In the rows, 100 means zero.
Facts:
betroste Λ reklor; biklos Λ safazik; vusti Λ nadrutu; vusti Λ fluskor; stepom Λ gugrol; stepom Λ fazu; goflu Λ puner; goflu Λ grabro
goflu Λ datral; nogri Λ flerir; nogri Λ nelik; nogri Λ grabro; nogri Λ fluskor; mepos Λ zadomek; mepos Λ skazos; mepos Λ zupek
lupesal Λ safazik; bodrem Λ gosos; bodrem Λ mefol; rige Λ lotru; skazos Λ puner; vusor Λ zupek; bosedek Λ torun; bosedek Λ datral
bosedek Λ semadro; bosedek Λ kikle; ranon Λ bodum; ranon Λ grabro; ranon Λ zugak; plubram Λ brusigras; mefol Λ mepos; mefol Λ puner
mefol Λ vusor; mefol Λ skazos; mefol Λ stegrak; mefol Λ vuketrom; pugrok Λ skazos; pugrok Λ plimaklal; pugrok Λ gugrol; flobrar Λ semadro
nise Λ skazos; gugrol Λ zadomek; gugrol Λ skazos; stusuk Λ puner; stusuk Λ buvikal; stusuk Λ kebom; stusuk Λ stegrak; stufe Λ rodran
stufe Λ nise; sidrol Λ kebom; tridopan Λ gosos; tridopan Λ kikle; flubrik Λ pagis; volutru Λ zupek; lodrevil Λ skazos; lodrevil Λ kebom
zupek Λ madok; noval Λ torun; zoma Λ madok; zoma Λ stutar; zoma Λ fazu; grabro Λ madok; grabro Λ puner; fekli Λ zupek
fekli Λ lepek; lenam Λ mepos; lenam Λ kloplir; flobul Λ stuplin; flobul Λ flelur; plimaklal Λ puner; plodres Λ sogozek; starar Λ geklolon
migro Λ zugak; zoflu Λ buvikal; zoflu Λ mefol; rogur Λ pagis; rogur Λ gruzi; stegrak Λ stutar; nezik Λ flafle; fele Λ lupesal
ligum Λ pulofar; lezok Λ stusuk; plezir Λ stuplin; plezir Λ sidrol; fazu Λ lodrevil; fazu Λ branu; papel Λ plubram; papel Λ stegrak
bibul Λ zugak; bibul Λ kikle; rasul Λ fomun; nama Λ fibrul; ligak Λ gelubra; kloplir Λ puner; kloplir Λ skazos; gragrik Λ grabro
livifen Λ stusuk; plepek Λ ranon; datral Λ stutar; stutar Λ skazos; branu Λ skazos; grofi Λ stutar; grofi Λ grevufem; kebom Λ puner
kebom Λ skazos; duga Λ lenam; duga Λ bosedek; duga Λ fazu; mufom Λ skazos; mufom Λ vufum; pigun Λ safazik; pigun Λ starar
dreploflom Λ kloklifi; simerul Λ gabu; safazik Λ puner; safazik Λ vusor; safazik Λ skazos; safazik Λ sidrol; lustelol Λ kloklifi; lustelol Λ skazos
lustelol Λ vufum; lustelol Λ flobul; tadris Λ betroste; tadris Λ pliskek; tadris Λ flobul; mestu Λ brorun; mestu Λ stozen; kloklifi Λ puner
pliskek Λ puner; pliskek Λ starar; bodum Λ zadomek; bodum Λ zugak; mima Λ kloplir; flerir Λ kikle; reklor Λ puner; reklor Λ gosos
brusigras Λ gosos; brusigras Λ stegrak; klafledol Λ madok; klafledol Λ reklor; klafledol Λ sidrol; driflir Λ stutar; roploker Λ maplen; roploker Λ lodrevil
tinom Λ mefol; tinom Λ flobul; kadelun Λ gosos; greplira Λ geklolon; nelik Λ skazos; kikle Λ geklolon; vufum Λ mepos; vuketrom Λ zadomek
vuketrom Λ lodrevil; pizo Λ gruzi; pizo Λ semadro; vustan Λ branu; torun Λ stuplin; pulofar Λ nise; pulofar Λ brusigras; pulofar Λ stegrak
pulofar Λ branu; rodran Λ safazik; rodran Λ plubram; rodran Λ vuketrom; stozen Λ nadrutu; lotru Λ grabro; stuplin Λ skazos; stuplin Λ zugak
ruskogre Λ ligak; volim Λ nadrutu; volim Λ skazos; buvikal Λ puner; buvikal Λ grevufem; flelur Λ geklolon; flelur Λ kebom; satuk Λ madok
satuk Λ stuplin; satuk Λ nadrutu; fomun Λ kebom; bifi Λ pigun; bifi Λ flafle; semadro Λ nise; semadro Λ brusigras; betroste Θ fomun
biklos Θ zupezak; stepom Θ brebrel; goflu Θ plodres; nogri Θ tegube; grukle Θ stusuk; floskol Θ drodu; lupesal Θ nadrutu; lerugal Θ nise
zupezak Θ zuklil; vusor Θ buvikal; bosedek Θ dedebuk; pana Θ plimaklal; malikil Θ nelik; stufe Θ zadomek; tridopan Θ kebom; flubrik Θ lupesal
maplen Θ flobul; volutru Θ bifi; lodrevil Θ tetifa; noval Θ robebil; dedebuk Θ fazu; skuflo Θ ligum; zuklil Θ tefir; gelubra Θ stozen
plimaklal Θ ruskogre; ploflas Θ brusigras; stege Θ madok; migro Θ lezok; zoflu Θ goflu; rogur Θ bibul; stegrak Θ plepek; nezik Θ betroste
fele Θ bosedek; lavim Θ stutar; tibom Θ skazos; madok Θ mefol; ligum Θ nivupon; nivupon Θ semadro; lezok Θ lavim; fazu Θ gragrik
papel Θ zoma; bibul Θ stege; rasul Θ fibrul; gragrik Θ plezir; gabu Θ grevufem; fibrul Θ vebru; plepek Θ simi; datral Θ bronimol
klinim Θ brodran; grofi Θ vusor; kebom Θ reklor; duga Θ kloklifi; flafle Θ torun; nadrutu Θ mestu; mufom Θ flubrik; pigun Θ stepom
dreploflom Θ noval; stobuple Θ pana; simerul Θ puner; tefir Θ lerugal; zadomek Θ pizo; rodrom Θ lodrevil; lustelol Θ greplira; pluflo Θ grabro
pliskek Θ rodrom; bodum Θ migro; mima Θ zazuzak; kliku Θ volim; brusigras Θ stobuple; lepek Θ skono; driflir Θ lotru; puner Θ nama
kadelun Θ rasul; greplira Θ klinim; skono Θ fluskor; kikle Θ pagis; pizo Θ vustan; brebrel Θ vuketrom; tegube Θ floskol; torun Θ geklolon
pulofar Θ broplo; robebil Θ grofi; tetifa Θ papel; simi Θ kadelun; lotru Θ lepek; stuplin Θ bodum; volim Θ driflir; buvikal Θ gabu
kubo Θ zoflu; satuk Θ kliku; semadro Θ grukle; vebru Θ fele; betroste ρ 411; biklos ρ 411; vusti ρ 411; brorun ρ 411
stepom ρ 184; gruzi ρ 161; goflu ρ 536; nogri ρ 411; mepos ρ 184; grukle ρ 411; floskol ρ 161; pagis ρ 536
lupesal ρ 411; bodrem ρ 184; lerugal ρ 184; rige ρ 161; zupezak ρ 536; skazos ρ 536; vusor ρ 411; bosedek ρ 411
ranon ρ 536; plubram ρ 411; pana ρ 536; malikil ρ 35; brodran ρ 411; mefol ρ 411; pugrok ρ 184; flobrar ρ 536
nise ρ 536; gugrol ρ 35; stusuk ρ 411; stufe ρ 35; sidrol ρ 35; tridopan ρ 536; flubrik ρ 536; maplen ρ 536
volutru ρ 184; lodrevil ρ 161; zupek ρ 184; noval ρ 411; zoma ρ 411; grabro ρ 411; fekli ρ 536; dedebuk ρ 35
skuflo ρ 536; lenam ρ 411; flobul ρ 161; zuklil ρ 536; gelubra ρ 35; plimaklal ρ 184; ploflas ρ 411; plodres ρ 411
stege ρ 411; starar ρ 184; migro ρ 411; zoflu ρ 536; rogur ρ 536; stegrak ρ 411; nezik ρ 184; fele ρ 411
lavim ρ 536; tibom ρ 536; madok ρ 536; ligum ρ 184; nivupon ρ 35; gosos ρ 161; lezok ρ 184; plezir ρ 536
fazu ρ 411; papel ρ 536; bibul ρ 411; rasul ρ 35; nama ρ 35; zazuzak ρ 35; ligak ρ 536; kloplir ρ 161
gragrik ρ 35; livifen ρ 161; gabu ρ 161; fibrul ρ 184; plepek ρ 35; datral ρ 536; klinim ρ 411; stutar ρ 536
branu ρ 35; grofi ρ 411; kebom ρ 411; duga ρ 411; flafle ρ 411; nadrutu ρ 35; mufom ρ 411; fluskor ρ 536
pigun ρ 161; dreploflom ρ 411; stobuple ρ 161; drodu ρ 184; simerul ρ 536; tefir ρ 184; zadomek ρ 536; rodrom ρ 536
safazik ρ 536; lustelol ρ 161; tadris ρ 536; bronimol ρ 536; mestu ρ 411; kloklifi ρ 411; pluflo ρ 184; pliskek ρ 184
broplo ρ 411; bodum ρ 411; mima ρ 536; kliku ρ 411; flerir ρ 536; reklor ρ 35; brusigras ρ 35; klafledol ρ 35
lepek ρ 536; driflir ρ 35; zugak ρ 536; roploker ρ 161; tinom ρ 184; sogozek ρ 184; geklolon ρ 411; puner ρ 536
kadelun ρ 411; greplira ρ 35; skono ρ 411; nelik ρ 536; kikle ρ 411; vufum ρ 411; vuketrom ρ 35; pizo ρ 411
vustan ρ 161; brebrel ρ 35; tegube ρ 161; torun ρ 411; pulofar ρ 536; grevufem ρ 161; robebil ρ 35; rodran ρ 161
tetifa ρ 35; stozen ρ 35; simi ρ 161; lotru ρ 161; stuplin ρ 411; ruskogre ρ 536; volim ρ 161; buvikal ρ 161
kubo ρ 536; flelur ρ 35; satuk ρ 536; fomun ρ 35; bifi ρ 411; semadro ρ 184; vebru ρ 184

Known rows:
duga: [109 115 70 97 97 87 114 113 100 112 105 108 99 108 97 115 111 94 85 99 102 93 108 102 84 106 103 99 93 101 89 101 99 110 89 89 91 107 119 102 92 110 107 95 114 72 105 99 104 109 113]
fazu: [117 119 79 101 103 95 96 121 98 98 125 98 90 108 89 112 113 105 95 97 94 101 100 82 98 98 107 98 99 90 94 93 113 103 102 76 104 112 124 94 109 105 109 97 106 84 122 127 79 122 101]
zoma: [97 85 79 96 104 96 113 73 83 125 84 102 86 89 122 107 102 74 103 104 91 76 104 130 105 108 73 133 114 113 119 95 116 103 113 120 99 110 120 99 91 118 80 109 99 68 89 113 101 63 107]
gragrik: [113 102 79 91 111 97 104 111 105 102 132 100 87 105 83 120 108 92 93 94 109 104 108 98 101 111 109 105 115 101 94 79 107 105 83 88 93 113 108 95 104 98 114 102 96 92 122 108 115 127 100]
kloklifi: [103 91 94 95 116 108 106 71 77 118 85 104 84 100 115 95 94 92 106 95 89 88 93 132 110 95 77 132 113 112 119 99 134 111 115 108 105 104 126 99 110 115 83 101 87 78 89 118 88 67 95]
brebrel: [108 109 85 81 98 102 103 102 105 100 107 105 88 121 96 115 108 107 88 94 96 105 109 107 89 114 113 110 109 107 72 90 110 119 73 102 109 97 102 96 102 99 117 102 91 116 109 92 118 136 100]
vuketrom: [102 78 100 86 113 111 113 64 85 120 95 102 76 85 112 110 98 83 109 101 94 100 95 142 115 109 82 139 125 127 117 85 121 108 104 116 105 107 114 89 110 105 92 100 81 90 97 116 107 80 97]
floskol: [105 107 81 75 104 106 98 102 100 98 111 113 94 120 99 110 102 108 88 98 93 97 107 105 86 104 109 114 104 112 69 99 105 113 79 106 103 99 104 103 99 99 122 108 90 118 104 86 104 137 111]
drodu: [97 78 83 76 109 112 99 53 83 111 89 106 85 97 121 107 104 90 106 99 85 88 101 143 110 105 81 140 118 121 104 96 129 113 101 134 117 92 98 94 100 109 88 110 83 115 96 111 111 96 91]
skuflo: [108 113 75 87 93 95 104 103 109 91 92 99 95 130 104 112 104 110 86 94 98 106 108 104 88 118 111 102 103 97 74 91 111 119 84 103 115 93 102 90 100 100 111 98 99 107 107 98 116 126 103]
biklos: [110 117 79 99 102 91 113 114 99 108 101 108 93 122 92 110 101 103 88 98 103 92 108 99 83 102 103 98 102 94 86 95 113 113 90 88 93 107 124 104 98 109 110 98 105 74 104 92 101 107 112]
gabu: [88 119 81 62 115 103 99 89 81 86 118 111 99 130 93 124 99 104 61 93 92 115 114 98 88 107 98 120 108 110 76 119 100 142 83 96 94 96 114 101 117 85 113 111 90 135 108 86 91 136 92]
torun: [108 117 74 94 101 92 107 109 102 105 101 105 91 106 93 106 99 115 88 107 104 110 97 100 99 107 108 95 94 102 80 112 107 114 84 79 101 104 118 91 100 108 102 86 101 88 115 95 88 109 117]
geklolon: [110 82 76 83 119 117 91 57 80 116 76 110 86 100 117 85 84 116 103 87 95 102 84 147 128 92 85 120 99 122 107 125 146 112 106 102 108 94 120 91 115 125 80 84 79 94 98 123 82 75 91]
kubo: [109 113 80 89 95 92 102 103 109 92 96 100 94 130 102 110 105 108 84 95 97 102 108 103 90 116 111 103 102 96 76 93 111 119 85 102 117 91 104 90 100 97 111 100 99 108 107 99 114 128 98]
vufum: [99 91 92 96 113 105 104 69 77 115 87 100 80 91 120 100 94 89 106 105 88 90 92 128 114 104 76 132 114 111 114 101 127 107 114 110 110 106 122 92 103 112 78 99 89 84 92 113 83 66 102]
flerir: [111 74 69 80 110 105 103 56 94 115 77 102 92 91 120 98 94 98 100 88 108 105 92 148 127 109 85 123 105 124 114 109 127 112 101 117 104 93 109 81 106 114 88 89 84 89 101 123 114 80 94]

Rows:
No name comes twice in this set of rows, the named rows included.
[89 75 88 82 111 106 107 61 87 113 98 98 71 77 117 108 98 82 108 109 96 102 99 135 125 121 82 140 125 122 109 94 116 107 100 121 112 102 98 82 96 105 85 106 78 107 103 109 109 83 101]	stozen
[112 107 53 89 100 91 109 109 107 114 97 111 96 105 95 107 103 111 82 96 114 99 106 110 97 109 110 88 88 101 78 119 102 111 73 87 88 104 110 96 88 116 105 89 106 77 113 91 108 111 117]	bibul
[122 99 67 78 106 100 108 100 110 112 105 116 94 114 85 115 101 110 84 81 117 108 106 122 97 103 116 97 95 113 78 101 112 118 65 94 86 97 107 98 105 109 120 87 90 94 116 92 125 131 101]	greplira
[100 77 87 78 114 112 107 64 83 119 101 109 87 88 118 109 102 71 108 97 93 80 102 136 107 97 77 147 116 129 116 91 118 100 108 128 91 107 113 104 101 108 98 114 87 90 90 108 106 89 104]	roploker
[106 77 86 79 105 111 112 58 88 123 89 106 89 84 114 119 108 75 104 97 94 89 101 145 105 100 80 138 114 128 122 91 115 108 105 127 93 105 116 96 106 113 94 98 92 79 95 118 115 91 94]	bodrem
[108 121 86 99 101 95 110 116 102 105 99 107 90 127 91 106 98 112 89 96 101 96 105 98 83 103 105 99 105 97 83 96 115 113 88 85 96 108 124 104 103 109 108 95 100 80 103 89 93 107 110]	lupesal
[111 74 70 84 111 99 110 62 92 119 78 102 93 96 119 104 98 80 98 86 105 90 102 143 114 110 81 125 109 119 122 95 121 108 107 123 92 97 113 92 103 110 89 99 93 74 95 121 126 78 91]	tadris
[81 120 77 64 113 91 111 88 81 82 116 110 101 128 87 136 106 99 46 85 94 128 122 102 90 115 94 116 111 105 84 115 94 158 79 90 90 96 116 102 118 79 106 104 95 129 111 93 111 133 77]	robebil
[119 121 114 95 109 107 110 105 105 87 93 95 83 130 82 107 83 131 99 100 101 126 86 100 97 101 114 103 112 105 87 85 126 118 97 74 112 105 129 84 130 96 112 73 80 96 111 104 83 114 96]	puner
[104 80 93 78 118 114 108 65 84 120 98 113 88 91 113 110 101 73 107 94 90 82 100 136 102 93 79 145 116 129 118 91 122 102 111 126 91 106 118 105 109 109 102 110 85 88 89 112 103 91 100]	livifen

Now the same nodes, written a new way:
Known rows:
vustan: [104 119 103 95 91 103 99 103 101 97 96 105 117 96 100 96 115 95 91 102 96 115 127 113 113 94 88 107 84]
flerir: [87 104 111 100 101 103 104 95 97 90 93 113 101 92 97 93 92 109 101 103 101 101 111 109 104 99 96 114 95]
rasul: [159 86 48 101 105 80 93 119 115 86 126 124 76 78 67 144 56 96 118 97 98 86 119 138 86 72 138 128 127]
mima: [86 95 125 101 99 97 109 92 92 96 101 101 84 91 101 86 92 115 101 103 100 91 91 108 85 99 99 105 109]
ligak: [90 103 110 98 95 106 101 97 98 94 99 105 98 95 99 94 99 109 101 105 99 99 107 113 104 99 93 111 100]
floskol: [103 114 106 86 104 96 102 100 95 107 98 87 99 99 106 96 96 109 93 114 99 99 99 113 113 105 89 87 91]
vusti: [96 97 96 104 103 97 97 107 98 101 100 102 104 105 101 95 108 99 101 98 102 103 99 90 96 91 106 109 98]
safazik: [106 101 123 108 87 110 109 100 90 85 107 108 92 98 97 104 108 100 92 94 95 84 110 99 95 113 88 105 102]
brebrel: [100 103 92 99 107 107 95 107 96 119 99 98 98 98 109 112 95 106 94 98 105 109 85 100 109 109 102 86 94]
torun: [91 95 99 102 103 97 96 107 98 98 93 108 103 104 98 90 107 101 100 99 104 103 100 87 94 89 107 110 91]
simi: [184 103 46 85 116 71 104 120 108 102 141 96 56 79 63 132 48 103 121 126 93 73 125 151 103 74 125 127 111]
brusigras: [90 109 102 127 101 106 98 90 104 110 99 99 101 90 115 98 100 93 103 85 95 131 95 110 95 95 101 102 113]
drodu: [109 105 72 89 99 111 92 90 113 112 96 88 115 117 97 103 110 84 103 103 105 109 107 83 125 114 96 90 80]
lodrevil: [102 101 122 102 88 85 122 103 75 96 95 109 99 90 92 92 107 93 90 92 109 98 125 100 95 113 82 90 98]
lenam: [97 97 99 106 103 97 98 105 98 99 101 101 103 104 102 93 108 99 101 97 100 102 99 89 92 90 106 107 99]
zupek: [99 90 96 96 90 106 94 95 123 103 97 95 101 116 89 80 115 97 101 105 103 100 94 83 85 96 121 113 92]
pulofar: [78 97 124 115 97 92 114 84 96 102 106 96 88 87 106 85 92 104 110 101 100 106 96 124 88 95 94 105 124]

Rows:
No name comes twice in this set of rows, the named rows included.
[108 105 113 115 67 110 106 111 87 116 112 99 115 97 90 102 130 81 95 82 108 107 139 115 115 110 66 104 102]	stutar
[86 106 109 124 93 107 96 95 99 127 99 98 100 95 109 94 110 93 101 81 97 127 97 106 96 92 102 99 108]	driflir
[94 102 135 96 79 90 102 101 73 122 89 100 88 103 87 87 112 99 97 90 87 95 124 100 95 96 93 86 90]	volim
[66 95 146 96 91 97 90 85 78 126 85 102 64 106 88 78 90 121 114 95 71 85 97 100 86 82 112 96 96]	satuk
[107 118 86 95 106 124 106 113 111 90 110 92 127 93 118 100 115 111 79 122 129 111 101 109 131 127 67 113 81]	fluskor
[123 105 128 105 80 101 113 106 87 85 109 98 91 97 99 103 115 92 82 93 89 83 114 95 87 111 87 92 100]	kloplir
[120 69 63 74 96 70 84 118 124 59 107 117 126 100 76 145 79 88 119 96 88 76 105 131 82 69 127 97 148]	fele
[99 110 114 94 96 96 102 101 103 94 96 104 100 95 101 87 104 107 93 108 95 104 108 112 96 91 100 105 94]	rige
[96 115 103 102 90 119 93 102 104 95 96 110 116 100 98 98 113 101 96 102 95 108 123 108 122 101 84 116 82]	ruskogre
[94 108 108 87 101 113 93 104 101 111 104 89 95 102 104 99 100 117 96 112 97 94 93 110 114 108 90 99 89]	madok
[89 104 126 99 106 83 115 89 94 90 93 102 85 91 105 81 88 111 96 107 98 99 95 106 79 94 106 100 104]	pigun
[119 96 113 120 94 98 116 100 78 78 103 107 94 101 101 110 109 81 94 81 95 86 108 68 89 114 87 89 103]	kebom
[104 80 99 101 78 95 105 103 104 110 99 98 102 113 79 86 119 88 100 94 117 93 111 77 84 107 108 101 98]	mepos

Now the same nodes, written a new way:
Known rows:
zoflu: [109 110 93 87 80 97 103 72 102 106 102 119 81 78]
nelik: [108 120 118 75 103 89 102 84 91 116 88 122 91 88]
safazik: [110 102 104 79 94 99 98 74 98 109 108 131 88 82]
pizo: [121 109 91 89 91 96 106 78 104 102 100 115 79 78]
semadro: [114 105 86 74 75 103 101 72 98 102 87 120 76 85]
vustan: [107 141 108 83 92 92 103 83 90 115 99 119 80 70]
brebrel: [104 104 86 89 87 90 109 74 112 105 102 109 87 82]
dreploflom: [135 85 79 94 74 110 98 72 116 86 107 106 85 80]
mima: [115 91 85 92 71 105 98 66 114 100 102 112 84 79]
zazuzak: [98 121 94 83 100 80 113 76 104 112 100 117 86 83]
kadelun: [59 81 91 89 106 103 98 95 114 140 87 138 72 64]
klafledol: [103 98 85 86 90 88 109 69 111 106 104 113 87 81]
zoma: [116 125 99 75 98 79 110 83 87 112 92 119 77 73]
geklolon: [107 138 104 90 103 98 114 89 101 107 106 130 77 81]
lerugal: [112 107 91 79 87 98 100 66 102 94 96 121 78 93]
stufe: [114 83 73 91 71 102 105 70 121 101 99 104 87 79]
lustelol: [125 97 95 92 77 115 89 73 109 102 100 108 87 73]

Rows:
No name comes twice in this set of rows, the named rows included.
[111 95 98 65 100 95 99 62 92 98 121 146 84 89]	plimaklal
[110 118 96 87 80 92 102 77 100 98 101 109 86 82]	lepek
[105 112 118 65 114 87 100 77 83 118 114 144 93 84]	skazos
[105 141 111 90 97 95 103 82 96 111 105 119 81 74]	flobul
[118 122 111 86 86 115 95 88 98 109 99 120 90 77]	lodrevil
[43 71 87 94 105 92 99 88 126 136 87 128 84 74]	plepek
[112 122 111 65 91 86 102 88 77 125 77 117 88 78]	stutar
[109 126 118 72 101 87 102 88 86 117 85 120 89 86]	nise
[50 93 100 97 101 106 89 94 114 139 89 132 78 61]	simi
[120 107 87 83 85 99 105 80 101 112 95 119 76 71]	plubram
[130 106 85 79 78 95 103 83 97 104 92 110 80 71]	grofi

